Below is a small trained network, with its code and all its weights. Each question gives an input and a class and asks what happens when units are switched off, that is, made to give their printed mean instead of their output.

import numpy as np


def w(rows, s, z=0):
    codes = np.array(rows[::2]) - 128.0
    scale = np.full(codes.shape[1], s)
    scale[-1] = z or s
    return codes * scale


def f(y):
    return y / 2 * (1 + np.tanh(0.7978845608 * (y + 0.044715 * y**3)))


def log_softmax(a):
    a = a - a.max(-1, keepdims=True)
    return a - np.log(np.exp(a).sum(-1, keepdims=True))


def net(x, mask):
    res = np.array(x, float).reshape(1, 6) / 4 @ E
    y = f(res @ A[0][:, :-1].T + A[0][:, -1])
    res = res + np.where(mask, y, B[0][:, -1]) @ B[0][:, :-1]
    return log_softmax(res[-1] @ U[:, :-1].T + U[:, -1])


A, B = {}, {}
E = w([
[110,122,143,136,126,119,127],'x0',
[173,20,83,176,84,70,112],'x1',
[134,126,130,125,128,130,126],'x2',
[79,93,95,52,160,96,75],'x3',
[120,20,173,75,97,255,121],'x4',
[199,114,198,9,67,81,207],'x5',
],0.0092)
A[0] = w([
[187,118,205,3,71,36,238,6],'N1',
[101,203,211,94,199,137,131,30],'N2',
[135,233,85,139,84,22,99,102],'N3',
[164,47,106,192,83,74,155,181],'N4',
[81,99,137,41,183,43,41,170],'N5',
[188,41,125,159,137,59,89,3],'N6',
[143,169,195,235,78,120,214,196],'N7',
],0.0078,0.0044)
B[0] = w([
[78,151,88,188,153,140,58,252],'N1',
[76,211,118,79,148,159,219,169],'N2',
[88,69,169,45,73,181,68,205],'N3',
[96,215,147,74,169,193,142,194],'N4',
[230,132,174,111,201,91,107,194],'N5',
[68,199,120,79,151,161,245,156],'N6',
[193,144,147,150,147,144,121,198],'N7',
],0.012,0.011)
U = w([
[101,189,98,92,172,149,225,44],'0',
[83,165,62,214,175,123,53,96],'1',
[172,151,129,125,126,140,114,254],'2',
[132,88,199,70,62,186,86,104],'3',
[167,154,132,134,137,128,127,251],'4',
[253,169,182,144,179,123,120,99],'5',
[169,118,140,154,75,71,156,96],'6',
[145,99,124,174,68,56,158,65],'7',
],0.012,0.011)

Each question gives the input, the list of numbers given to net, and the class t.
The units are the neurons (one row each of A and B). Each row of codes is followed by its name. A weight is (code - 128) times the scale printed after its matrix; where a second scale follows, it is the last column's (A, B and U).
mask holds one flag per neuron, in row order. A switched-off neuron (its flag False) gives its mean, the last column of its row in B, instead of its output. The means were averaged over made-up inputs and are rounded, as every weight is.
A unit's drop is (log p(t) with every unit on - log p(t) with that unit switched off) / (log p(t) with every unit on - log p(t) with every unit switched off).
The circuit of an input: a set's keep is (log p(t) with only the set's units on - log p(t) with every unit switched off) / (log p(t) with every unit on - log p(t) with every unit switched off). Starting from all 7 units, units are removed one at a time, each time the one whose removal leaves the highest keep (on an exact tie, the one counted first), for as long as the keep stays at least 0.8.
circuit, biggest first: the units of the circuit, biggest drop first
unit that matters most: the unit with the biggest drop
k most important neurons: the k neurons with the biggest drops, biggest first
drop of u: that unit's drop, to one decimal
input [-6,7,2,7,-2,-6], class 0: 2 most important neurons	[N6, N1]
input [3,-4,-3,5,4,0], class 5: 3 most important neurons	[N3, N5, N1]
input [4,-3,-3,-5,-5,-1], class 3: 2 most important neurons	[N3, N5]
input [5,5,4,-8,-6,-7], class 5: most important neuron	[N7]
input [-2,-4,4,7,-8,6], class 3: 2 most important neurons	[N3, N7]
input [-8,4,2,8,7,1], class 2: 4 most important neurons	[N3, N5, N7, N6]
input [8,6,-7,8,6,1], class 2: 3 most important neurons	[N3, N5, N7]
input [0,3,-3,4,2,-2], class 5: 2 most important neurons	[N1, N3]
input [2,-2,-6,7,6,-6], class 5: circuit, biggest first	[N5, N1]
input [-3,4,-3,-3,-6,-3], class 3: 2 most important neurons	[N3, N1]
input [-3,8,5,0,-3,5], class 0: 2 most important neurons	[N6, N4]
input [3,6,-3,3,6,5], class 0: circuit, biggest first	[N6, N3]
input [1,-5,3,0,-1,-2], class 0: 4 most important neurons	[N1, N2, N5, N3]
input [3,4,8,-8,-6,-7], class 4: circuit, biggest first	[N1]
input [0,5,5,2,4,-5], class 0: 4 most important neurons	[N1, N6, N3, N4]
input [-5,-1,-2,-6,-2,6], class 1: 2 most important neurons	[N1, N5]
input [-4,-8,-8,-8,3,-8], class 0: 4 most important neurons	[N2, N1, N5, N3]
input [7,5,-7,4,-5,-1], class 2: circuit, biggest first	[N5, N3]
input [-5,-5,-2,6,2,-5], class 5: circuit, biggest first	[N1, N5]
input [6,-3,-1,7,-4,-6], class 5: unit that matters most	N5
input [5,-1,-5,3,-7,-5], class 3: circuit, biggest first	[N3, N1]
input [4,7,-3,2,7,2], class 0: circuit, biggest first	[N6, N4]
input [5,5,-1,-6,2,6], class 1: drop of N5	0.2
input [0,0,1,-5,5,6], class 1: drop of N1	0.7
input [3,-3,1,-6,7,8], class 1: drop of N3	0.1
input [5,3,3,-2,2,8], class 1: drop of N5	0.0
input [6,-6,-3,8,-3,-1], class 5: circuit, biggest first	[N5]
